Known rows, with every way that one mark hangs from another:
{j_430 {j_757 {j_84 j_10 j_561}}}: 94,20,177,-32,76,122,29,-77,-69,195,18,225,-43,-3,-52,55,218,-43,-152,-146,139,55,-56,-75,-55,119,-128,-176,-149,-130,-202,57,-191,5,56,16,-54,-105,-182,84,137,-13,-1,6,138,-17,-141,-69,-98,-53,-30,-101,-75,-190,70,-59
{j_170 {j_313 j_10 j_561 j_642} j_599}: -205,8,151,174,-127,-78,-238,233,-144,3,213,167,-236,92,188,-56,117,-169,17,-61,-140,23,-20,116,197,-16,217,156,7,-252,-68,-242,32,-23,32,-23,-278,138,-120,-552,43,97,-4,194,7,-103,94,-144,3,21,326,82,139,-10,-77,234
{j_757 {j_84 j_10 j_313 {j_599 {j_717 j_170}}} {j_923 j_430}}: 165,-152,111,113,171,37,101,1,113,140,-21,292,-192,76,195,2,436,17,-424,-78,110,-20,-195,7,-309,348,-156,-158,-433,-139,-181,53,-320,162,78,157,7,35,51,11,-67,-104,-113,11,166,-373,-10,153,-87,-237,-285,126,-5,-145,-127,135
{j_810 {j_599 j_313 {j_539 j_170}} {j_923 {j_420 j_430 j_561}}}: -61,-29,-51,476,128,-190,-234,-223,93,-218,-9,-194,-95,169,527,211,-53,100,110,-77,-213,-15,-573,78,-149,49,-13,45,84,64,75,-14,71,166,-24,223,-102,239,59,-272,79,-94,35,63,-216,-126,109,16,-73,-70,-182,238,85,-203,-173,330
{j_717 {j_170 {j_313 j_561}} {j_642 {j_430 j_84 j_757}}}: 7,222,231,1,87,109,88,-38,-18,29,38,47,-166,-46,-127,-28,167,-189,-125,56,-112,153,133,19,-83,-114,-25,88,-91,-19,20,-228,-179,-138,269,44,-194,140,122,-314,118,-73,-1,120,-205,100,-74,-373,-239,-43,-158,-185,99,-224,53,-8
{j_561 {j_313 j_10 {j_642 j_430}}}: 31,7,57,-52,-101,-6,-136,93,-162,98,111,43,-118,25,119,-161,185,-34,-100,57,-136,21,143,255,-44,-49,-101,232,38,-185,172,-15,1,35,76,47,-190,-80,-93,-85,-22,69,-195,41,-7,-121,134,-140,73,-118,52,-45,-25,-2,13,-74
{j_757 j_84 j_170 j_810 {j_923 j_420 j_430}}: 118,-36,91,-289,9,-189,81,4,-129,92,-102,191,-30,-169,448,-74,-7,-23,-334,-39,236,-271,-175,-308,-412,118,-368,-107,-477,261,-57,25,-40,209,-5,5,-67,15,-161,146,-76,-128,-56,-143,-67,-344,-46,21,-189,-233,-106,45,2,151,97,117
{j_599 {j_717 {j_170 j_313}}}: -21,-2,73,181,108,-59,141,159,130,-180,-42,-20,-12,64,31,137,13,-101,-52,-121,35,-66,3,19,-77,-48,143,-16,-19,19,-79,-71,-185,-47,-77,171,-160,185,209,-201,15,-118,76,41,-70,-99,110,-36,0,85,-181,94,-29,-50,-140,163
{j_810 {j_599 {j_539 j_170} j_717} j_923}: -116,-191,91,338,-34,-147,-214,-71,71,-417,86,-191,109,108,335,175,43,-4,31,11,-33,76,-428,27,-166,139,70,16,-69,-92,-4,-35,59,91,-37,336,-159,161,64,-113,84,-136,67,115,-118,-25,-30,92,35,62,-29,262,64,-76,-270,228
{j_810 j_561 {j_599 j_313 j_717} j_923}: -157,-115,74,335,-120,-131,-399,-93,194,-504,-16,-385,82,37,358,419,-125,42,85,-157,-120,76,-366,29,-69,142,67,60,62,20,-47,-83,-133,370,-52,222,-159,137,216,-271,179,-73,90,-50,-39,-172,22,100,42,126,54,340,31,-51,-442,417
{j_923 {j_430 {j_84 j_561} j_757} j_810}: 31,47,28,-5,-52,74,-204,-76,-102,59,-30,183,-106,23,-28,52,224,17,-157,-55,-46,-91,-159,-37,-281,-75,-236,7,-278,23,-363,117,-199,75,230,42,75,-69,-187,-64,13,-8,-93,-15,89,4,-283,-11,-96,-160,67,-55,-8,-144,-140,-217
{j_430 {j_84 j_313} j_717 j_757}: -39,25,226,27,128,206,-2,-11,-79,70,-33,173,24,188,-187,-268,352,-139,-146,44,91,37,116,-213,-186,70,-95,-83,-175,2,-209,-23,-195,-98,231,-124,-12,-117,-131,-26,85,-73,8,-28,77,49,-269,-77,-270,-79,50,-174,-129,-273,82,-256
{j_539 j_170 {j_599 j_313 {j_717 j_642} j_810}}: -267,59,89,415,224,-402,-6,277,-23,-466,10,49,121,141,192,316,111,-110,5,28,71,84,-88,283,-213,43,37,-89,-283,-36,12,-112,39,-30,35,292,-63,102,86,-162,-79,-220,165,251,-209,-56,221,-135,-98,103,-144,42,144,-359,-71,81
{j_717 {j_170 {j_313 j_10 j_561 {j_642 j_430}} j_599}}: -68,48,116,157,-22,-5,-45,180,-87,6,247,141,-259,65,175,-62,115,-182,2,-13,-213,63,9,205,59,-81,218,217,-13,-195,87,-242,-8,-74,72,52,-324,160,-16,-560,39,24,-56,167,-79,-80,121,-271,-6,-26,117,19,168,-64,-89,260
{j_717 j_170 {j_642 {j_430 {j_84 j_10 {j_599 j_313}}}}}: 139,147,37,89,85,137,128,-103,58,112,52,151,-202,77,-166,3,363,-132,-179,115,-125,227,83,260,-201,29,-3,45,-181,-108,124,-75,-145,12,232,135,-5,58,190,-194,59,-94,-117,90,-87,35,-1,-192,-97,-162,-394,-18,83,-297,18,48
{j_757 {j_84 j_10} {j_170 {j_599 j_539 j_717}} j_810}: 92,-151,190,-151,48,-70,172,158,-198,31,193,203,22,109,218,4,156,-357,-327,-37,276,-44,-204,-30,-248,212,60,-216,-468,-3,-98,-29,38,20,-67,355,-247,108,-175,-44,84,-158,52,41,-107,-237,-20,-86,-144,-131,-179,166,-12,2,126,296
{j_420 j_430 {j_539 {j_599 j_717 j_810}} {j_561 j_10 j_313}}: 276,134,-134,104,408,-108,-106,95,-135,90,-84,-183,169,306,302,129,81,-35,-145,-67,-168,81,-187,38,-147,32,-24,-155,-121,-61,-178,42,-93,-80,-104,326,-225,297,22,3,-35,87,-76,179,-174,-127,316,94,-123,-124,-281,120,-29,-194,-39,119
{j_757 {j_84 j_10 {j_599 j_313 {j_539 j_170} j_810}} j_923}: -37,-143,245,112,204,-261,18,-7,-93,-16,38,214,-4,128,206,113,439,-138,-175,-97,224,76,-319,164,-295,261,21,-200,-449,-160,-97,-36,-5,136,5,234,-52,-35,-212,83,6,-141,-67,38,33,-201,127,-42,-209,-280,-79,120,81,-344,11,230
{j_430 {j_84 j_561 j_599} {j_717 j_170} j_757}: 152,110,126,59,171,294,30,-153,-112,139,-34,258,38,193,-217,-201,445,-73,-76,21,45,96,29,-202,-304,53,15,-83,-296,-110,-349,3,-304,-59,226,-105,-90,-89,-144,-175,75,-66,-29,49,187,158,-296,15,-191,-97,-29,-75,-72,-390,-93,-283
{j_599 {j_313 j_10 j_561} {j_810 j_430 {j_923 j_420}}}: -323,-29,52,117,-73,-390,-297,-19,5,-209,-79,10,9,34,351,217,-60,87,195,-121,-122,-43,-246,210,-158,56,-68,291,157,-37,-129,-11,-76,312,77,58,-148,8,72,-209,33,80,32,-48,-2,-251,138,-26,-9,-79,278,166,76,-168,-309,268
{j_84 {j_313 j_10 j_561 {j_642 {j_430 j_757}}} j_599}: -82,-52,156,41,-35,83,-202,80,-132,204,244,364,-280,-16,90,-296,360,-40,-104,13,-133,18,59,182,-18,142,-93,255,33,-348,36,-144,-136,62,246,-106,-167,-66,-206,-260,-34,105,-136,186,180,-8,22,-181,-63,-148,332,-96,184,-209,-57,-78
{j_313 {j_561 j_10} {j_642 {j_430 j_84 {j_717 j_170}}}}: 107,36,75,-169,33,73,-74,45,-250,22,109,132,13,-24,-15,-188,317,-251,25,209,-200,131,102,-48,-204,-96,-117,232,-198,-136,-73,-94,-109,-53,304,33,-229,-59,-144,-180,86,15,-261,117,-27,-19,-36,-185,-28,-103,62,-104,59,-188,-170,-103
{j_810 {j_561 {j_313 j_642}}}: 46,22,64,-27,-66,12,-292,-4,-43,-136,63,-233,10,-6,127,78,120,12,-75,17,-87,82,-31,68,10,43,-83,177,18,-77,162,15,-102,161,54,43,-146,-2,-47,-147,-6,23,-128,-8,1,-164,60,10,31,-68,87,41,-23,31,-143,-31
{j_923 {j_420 {j_430 {j_84 j_599}} j_539} {j_810 {j_561 j_10}}}: 323,110,-255,-40,143,127,-264,-158,7,109,-112,39,-71,106,168,83,170,130,-154,-39,-208,53,-290,-168,-253,-11,-177,90,-88,102,-66,147,-219,129,113,-26,48,270,-170,-113,-42,109,-209,-6,41,22,-23,202,-41,-329,114,156,110,-45,-148,58
{j_420 j_10 {j_430 j_757} {j_539 j_170} {j_599 j_717}}: 369,136,-48,170,368,8,-36,7,-204,204,54,269,137,307,365,-139,111,-12,-54,-152,-180,50,-253,-205,-52,100,-62,-295,105,-71,-234,-265,20,-274,-242,76,-224,329,28,-59,24,-89,63,189,-84,298,148,-4,-68,-33,-241,147,80,-305,291,187
{j_539 {j_170 {j_313 {j_561 j_10} {j_642 j_430}}} j_599}: -51,-53,106,271,172,-107,-89,286,-102,-155,145,93,-126,-81,313,82,208,-49,-32,-18,-43,14,-55,157,29,-70,-21,131,-313,-234,223,-196,93,-238,164,90,-190,59,-174,-181,-14,-118,-101,370,-2,7,289,-206,-64,86,202,-118,197,-114,-42,31
{j_561 j_10 {j_313 j_642}}: 98,5,-12,-18,-83,-37,-180,121,-146,-17,17,-75,36,93,-19,-28,268,-64,-125,79,-79,117,80,94,-76,-82,-82,223,-20,-240,138,90,-17,74,-23,112,-110,46,-125,85,-27,44,-246,80,-27,-154,59,51,87,-143,-71,6,-137,19,-137,-215
{j_561 j_10 {j_313 {j_642 {j_430 j_717}}}}: 148,-37,-12,-41,-31,102,-72,117,-225,38,15,-119,31,53,13,-86,267,-100,-116,110,-122,74,114,147,-173,-95,-100,148,-163,-189,148,51,-73,2,121,113,-93,-67,-166,58,6,28,-276,12,16,-155,106,-47,56,-116,-54,-101,-187,-53,-90,-244
{j_642 {j_430 j_717 j_757}}: 16,-13,87,-39,60,247,123,-9,-128,97,41,-21,17,-21,-16,-88,23,-95,2,18,3,-19,47,31,-151,-77,-70,-112,-152,43,-23,-100,-124,-95,169,-33,-9,-142,-137,-10,59,-66,26,-82,26,111,-50,-217,-102,28,23,-206,-63,-177,109,-149
{j_923 {j_420 j_10} {j_430 j_757} {j_810 j_561 j_599}}: -66,56,-228,205,-165,6,-367,-144,11,-71,-42,-81,-79,-39,351,338,-143,289,-94,-128,-218,-20,-395,-172,-274,-58,-281,117,84,116,-66,60,-240,315,35,34,119,159,-137,-271,-75,-77,-56,-117,-17,-21,-153,83,98,-140,85,238,70,31,-179,-33
{j_420 j_430 j_561 j_923}: 220,152,-152,-37,200,88,70,-80,45,299,103,-79,-126,140,313,-29,-138,44,-32,-33,-187,-35,-199,-70,163,110,-109,-177,125,120,-106,-123,1,-74,-85,16,-97,120,92,-175,29,105,-1,6,-115,-67,227,-11,-86,-105,-110,133,119,-69,48,240
{j_539 {j_170 {j_313 j_561 j_642}} j_599}: -133,-13,136,324,141,-179,-127,242,-42,-236,146,121,-110,-34,296,52,195,-10,6,-13,-7,-23,-99,47,45,8,32,96,-220,-196,135,-204,88,-214,118,9,-176,61,-125,-299,-31,-110,14,360,14,-19,226,-120,-98,116,237,-60,216,-111,-32,43
{j_430 {j_84 j_10 j_599} {j_717 j_170} {j_757 {j_923 j_810}}}: 167,42,99,14,37,269,88,-82,-7,213,66,292,3,229,-121,-169,518,-141,-242,129,137,198,-92,-223,-512,138,-128,-135,-345,-98,-210,35,-290,79,166,-84,39,-87,-218,-111,37,-147,-94,7,145,6,-268,56,-205,-364,25,97,20,-308,-140,-142
{j_420 j_430 {j_539 j_170} j_561}: 303,175,-88,38,348,5,17,-66,-34,239,35,10,-10,165,345,-59,-12,-23,-17,-32,-218,-13,-240,-66,34,46,-106,-146,-8,60,-20,-68,75,-230,-67,41,-153,259,27,-90,19,66,-3,181,-109,104,232,-52,-100,-56,-151,-9,100,-108,221,294
{j_420 j_10 {j_430 j_717 j_757} j_561 j_599}: 318,191,-102,66,297,185,47,-136,-274,444,9,94,62,268,256,-164,2,-7,50,-33,-238,33,-164,-277,27,123,-103,-338,169,24,-253,-205,-88,-135,-97,-72,-142,133,-30,-251,78,5,31,26,-77,138,97,-54,-85,-69,-184,155,-37,-351,205,91
{j_170 {j_599 {j_810 {j_430 j_84} j_923}}}: -112,-58,111,118,5,26,-149,-80,-4,-183,48,-117,76,135,121,136,113,-90,-46,54,-72,101,-259,138,-71,94,92,-20,-271,0,-100,-17,-21,17,63,96,-102,74,106,-192,76,84,13,2,-73,18,-105,16,-83,-66,132,68,84,-101,-161,232
{j_717 {j_170 {j_313 j_561} {j_599 j_539 j_810}} j_642}: -170,137,149,216,62,-170,-20,67,-97,-215,130,-104,-90,179,-35,152,128,-221,-21,76,-131,223,-140,178,-76,21,352,42,-56,-126,3,-178,-17,-1,102,300,-184,319,80,-531,8,-10,83,115,-314,-126,13,-198,-182,-92,-143,67,109,-232,-127,173
{j_313 j_10 j_561 {j_642 {j_430 j_84 j_717}}}: -62,25,153,-206,-75,18,-186,55,-303,129,149,277,-85,-37,106,-316,246,-197,71,164,-181,33,148,0,-78,-6,-144,210,-88,-134,-173,-165,-54,-30,343,-90,-267,-187,-194,-302,84,89,-162,100,55,-9,-9,-232,-14,-54,327,-74,122,-164,-30,-7
{j_599 {j_810 {j_430 {j_757 {j_84 j_313}}} j_923}}: -128,-67,240,20,73,-50,-65,-95,48,-199,-30,-105,76,11,108,159,168,3,-100,-39,10,7,-243,46,-168,208,-137,12,-86,-16,-6,31,-191,101,79,74,-93,25,62,48,111,109,35,-102,-29,-99,-71,-68,-158,-95,144,-89,-16,-180,-128,123
{j_420 {j_430 j_717} j_539 j_599}: 407,110,-121,28,250,155,-47,-138,-181,209,-49,67,57,276,170,-268,103,44,80,27,-275,22,-212,-268,-79,129,96,-257,68,-16,-146,-116,29,-154,5,-56,-64,159,9,-100,52,136,-27,-2,15,63,93,128,-87,-87,-153,99,-45,-235,173,117
{j_599 {j_313 j_10} j_539 {j_717 j_642} {j_810 {j_923 j_420}}}: -373,6,112,192,-48,-458,-255,54,-54,-383,-22,-93,44,194,183,263,73,-139,77,-50,-28,67,-197,355,-271,81,49,74,142,-8,-158,-65,-129,381,20,437,-119,161,100,-241,12,-95,127,-100,-291,-244,74,-75,-42,-78,-120,270,28,-320,-312,200
{j_810 j_561 {j_599 j_313 j_717}}: -171,-52,55,307,-55,-126,-291,8,116,-380,-35,-217,66,47,253,350,-131,-2,70,-154,-90,42,-232,12,-47,42,87,27,23,47,-78,-69,-97,287,-14,197,-144,117,145,-260,93,-76,65,3,-55,-122,61,12,57,132,-29,276,20,-74,-245,314
{j_642 {j_430 {j_84 j_10 j_561 j_599} {j_757 j_170}}}: 208,-89,148,-70,95,323,67,-95,-110,347,81,345,-121,-68,-27,-186,382,-119,-267,-108,146,15,47,34,-124,59,-141,-98,-389,-165,-161,-41,-174,-90,213,3,-96,-172,-147,26,129,-132,-93,144,210,194,-126,-157,-151,-162,-25,-133,61,-262,93,-100
{j_642 {j_430 {j_84 j_10 j_313 j_561 j_599} {j_717 j_170}}}: 262,-66,81,152,249,355,135,-100,-5,297,7,308,-194,107,-113,-212,533,-11,-259,-23,-4,60,59,60,-257,254,-18,-102,-365,-191,-115,100,-292,-95,365,5,23,-198,-8,-131,75,-44,-208,37,316,-79,-73,16,-170,-174,-69,-111,-80,-347,-68,-81
{j_599 {j_717 j_170 j_642} {j_810 {j_430 {j_757 j_84}} j_561}}: -103,170,207,-64,110,-63,25,-24,32,-341,-21,-178,193,10,67,397,41,-151,-69,76,-47,178,-147,53,-236,96,-154,4,-108,120,-37,-50,-345,183,128,272,-257,220,223,-224,40,4,117,-31,-296,-49,-28,-220,-20,9,-164,42,63,-246,-157,194
{j_420 j_10 {j_599 j_539 j_810} j_923}: 126,33,-89,2,151,-206,-131,-63,-204,132,176,21,120,264,248,-75,84,48,4,-105,-129,114,-275,-75,34,233,131,-231,189,-95,-163,-251,134,-12,-190,250,-94,99,-55,-70,2,-38,-74,-83,-120,36,187,40,-92,-206,-72,394,99,-261,62,142

Rows:
-107,-95,48,-30,-16,-59,-291,-96,-58,-301,-80,-347,121,-15,241,303,-17,69,96,5,-64,7,-286,15,-184,153,-60,19,-139,11,-127,22,-209,236,95,94,-18,-40,45,-145,21,-2,20,-191,47,-186,-33,109,-17,-46,184,87,-4,-129,-363,131 -> {j_599 {j_810 j_561 {j_923 {j_430 j_717}}}}
13,-88,32,149,45,-40,-191,-136,-27,-72,-40,-4,18,-5,59,139,201,120,-6,-109,12,10,-219,103,-123,258,84,-65,-149,-218,-198,95,-182,155,27,42,6,-50,-4,-93,26,109,-42,3,235,-48,-11,213,-55,-99,229,79,48,-224,-354,48 -> {j_84 j_561 {j_599 {j_810 j_923}}}
114,-6,58,-49,-36,164,-82,114,-249,62,50,-92,50,74,-31,-99,287,-142,-122,91,-77,100,117,120,-199,-145,-138,131,-146,-207,119,12,-119,-2,112,86,-119,-67,-235,77,21,-9,-226,14,-4,-63,18,-127,3,-122,-53,-161,-188,-124,-50,-336 -> {j_561 j_10 {j_313 {j_642 {j_430 j_717 j_757}}}}
-42,6,-70,-2,-127,22,-109,14,-42,-22,30,33,-96,3,43,128,26,40,-76,0,-77,-95,-199,42,-261,-125,-183,68,-102,30,-110,63,-127,108,86,57,124,26,-159,-45,-68,-29,-15,-51,-6,-33,-150,-39,8,-136,29,-14,16,-28,-104,-170 -> {j_923 {j_430 j_757} j_810}
64,34,99,-50,40,134,-212,-54,-167,154,-96,169,-41,59,-55,2,275,-24,-131,-82,12,3,-26,-55,-121,-111,-208,10,-299,-99,-375,53,-168,23,179,57,-36,-49,-137,105,30,-42,-127,35,76,80,-270,-12,-75,-68,-109,-109,-88,-174,-75,-260 -> {j_923 {j_430 {j_84 {j_561 j_10}} j_757}}
311,249,-168,44,268,-17,8,-113,-175,246,0,-157,49,356,288,-92,12,57,-35,133,-299,130,-215,-129,-31,254,-19,-299,87,-28,-98,-95,-29,-55,-24,90,-107,134,108,-277,-10,127,-57,1,-180,-228,295,78,-135,-266,-261,269,-26,-374,41,78 -> {j_420 {j_430 {j_717 j_642}} {j_561 j_313} {j_599 j_810} j_923}
-246,-76,122,249,-82,-203,-387,20,-6,-322,55,-161,24,179,299,251,-29,-54,110,-146,-92,85,-266,121,-59,59,137,110,120,-23,-110,-113,-9,356,29,354,-259,134,13,-305,91,-77,57,-5,-141,-139,52,-68,59,69,-7,375,22,-127,-229,349 -> {j_810 j_561 {j_599 {j_313 j_10} j_539 j_717}}
-80,-125,106,134,144,-160,16,124,-57,-206,89,35,94,113,168,54,99,-144,-13,-21,107,-30,-175,147,-119,15,30,-45,-172,-13,-80,-44,48,-74,10,327,-135,81,-59,-8,-50,-204,69,129,-118,-3,69,-67,-1,55,-114,85,30,-128,-18,53 -> {j_599 {j_539 j_170} j_717}
17,-124,99,44,167,-87,26,19,1,-20,-18,244,-78,-26,76,-38,217,-14,-195,-82,24,-76,-81,-53,-82,250,-3,-7,-230,-109,-219,-6,-225,16,120,43,-100,48,-57,-96,-1,37,-14,119,171,-218,36,60,-91,-48,75,31,38,-123,-68,47 -> {j_757 {j_84 {j_313 j_561} {j_599 j_717}}}
157,20,94,-190,-34,95,-182,116,-228,4,48,-219,56,-4,162,54,112,-88,-146,74,-5,34,13,36,-247,71,-166,96,-229,-72,220,73,-95,152,134,86,-156,-71,-177,3,-5,42,-260,-110,35,-246,97,-26,-59,-112,145,-21,-144,37,-129,-36 -> {j_757 {j_810 {j_561 j_10 {j_313 {j_642 {j_430 j_717}}}}}}
-110,29,239,-162,-144,-27,-220,88,-231,178,260,242,-119,-98,245,-243,137,-170,9,55,-85,66,56,79,-38,3,-232,165,37,-168,-53,-240,-20,124,165,-76,-279,-126,-241,-189,34,51,-100,99,-26,-1,5,-306,-57,-107,333,-74,215,-112,-42,45 -> {j_313 j_10 j_561 {j_642 {j_430 {j_757 j_923}}}}
215,-24,-209,152,218,-159,-207,-78,-140,189,-72,-5,-30,198,421,16,71,163,-82,-52,-148,-36,-330,70,-112,-96,-147,66,-164,-101,52,119,37,29,16,285,-37,171,-178,62,-189,-206,-217,124,-93,-192,152,98,81,-215,-401,262,-98,-132,19,-160 -> {j_923 {j_420 {j_561 j_10 j_313} {j_599 {j_539 j_170}}} j_430}
-24,18,86,-50,-25,25,61,65,-159,-77,55,93,-27,22,136,69,75,-218,-238,33,3,-18,-100,-3,-143,-54,-114,-93,-385,58,-202,-164,-129,11,46,201,-134,194,-39,-160,21,-148,162,86,-207,-27,-172,-192,-32,1,-331,-36,18,-90,103,-27 -> {j_923 {j_430 {j_757 j_84 {j_170 {j_599 {j_717 j_642}}}}}}
-66,72,34,257,-8,-111,-140,74,-48,19,-33,239,-125,142,27,88,230,-19,-56,-142,-45,22,27,265,-76,160,58,-36,-64,-197,-282,-51,-183,220,97,157,-77,47,63,-279,10,31,36,122,117,-109,83,30,34,42,-53,167,-21,-278,-196,75 -> {j_84 j_561 {j_599 {j_313 j_10} {j_717 j_642}}}
144,-34,-6,-44,-44,45,-116,109,-164,42,48,-101,-24,3,29,-36,232,-78,-152,63,-121,82,99,222,-88,-121,-114,205,-102,-207,214,55,-24,23,57,146,-114,-10,-117,103,-12,37,-294,57,-31,-118,122,-72,72,-140,-83,-85,-108,5,-82,-184 -> {j_561 j_10 {j_313 {j_642 j_430}}}
-146,24,113,71,-26,-267,-93,222,-97,-155,180,218,-98,38,209,-5,97,-249,116,-34,-193,-17,52,303,-146,-91,9,285,95,-110,-115,-210,-95,145,89,206,-355,33,62,-379,43,-59,-41,122,-100,-180,195,-295,65,28,-34,90,136,-212,-219,227 -> {j_599 {j_313 j_10 j_561 {j_642 j_430}} {j_717 j_170}}
255,145,-140,9,158,12,34,-48,39,242,196,-67,-27,102,340,-32,-154,-40,-86,-2,-242,75,-149,22,167,178,-73,-316,31,47,-32,-257,-31,-50,-15,239,-121,143,176,-212,33,-39,-21,76,-182,-34,302,-95,2,-20,-269,349,145,-179,60,256 -> {j_420 j_561 {j_599 {j_717 {j_642 j_430}}} j_923}
286,43,-128,63,156,-24,-197,-61,-131,256,34,243,-1,202,332,-92,144,125,-171,-219,-164,-48,-196,-187,35,215,-105,-287,-103,-46,-546,-212,-100,-55,-60,170,-96,36,100,-119,25,-88,-116,3,98,-2,62,182,-7,-53,-202,384,28,-200,-12,82 -> {j_420 j_10 {j_599 j_717} {j_923 {j_430 {j_84 j_561}}}}
-32,-95,116,52,99,-16,-92,-121,-22,-93,-25,-11,-43,-21,39,61,221,-78,-48,-55,-45,-8,-105,257,-178,31,47,13,-294,-36,-85,-73,-115,43,137,79,-39,-75,59,-51,93,-22,-94,-34,54,52,38,-94,-166,-126,45,-27,112,-270,-125,126 -> {j_642 {j_430 {j_84 {j_599 j_313 {j_810 j_923}}}}}
365,188,-56,-44,342,-50,-155,-168,-282,257,-76,206,131,284,157,-196,219,-3,-43,-63,-273,100,-180,-270,-64,154,31,-252,95,-26,-329,-167,28,-185,-123,17,-162,238,96,-74,72,132,-118,25,-95,233,85,76,-174,-227,-162,165,97,-326,234,240 -> {j_420 j_10 {j_430 j_84} j_539 {j_599 j_810}}
48,-4,157,-36,167,4,52,-69,-95,254,21,206,-102,-141,263,-125,76,7,-272,-166,33,-38,-37,-97,-149,124,-306,-115,-139,98,-92,-139,-184,29,114,-66,-58,-62,-192,27,38,-81,-62,-76,9,-96,-18,-207,-260,-156,71,-149,52,-113,161,1 -> {j_642 {j_430 {j_757 {j_84 {j_313 j_561}} {j_923 {j_420 j_10}}}}}
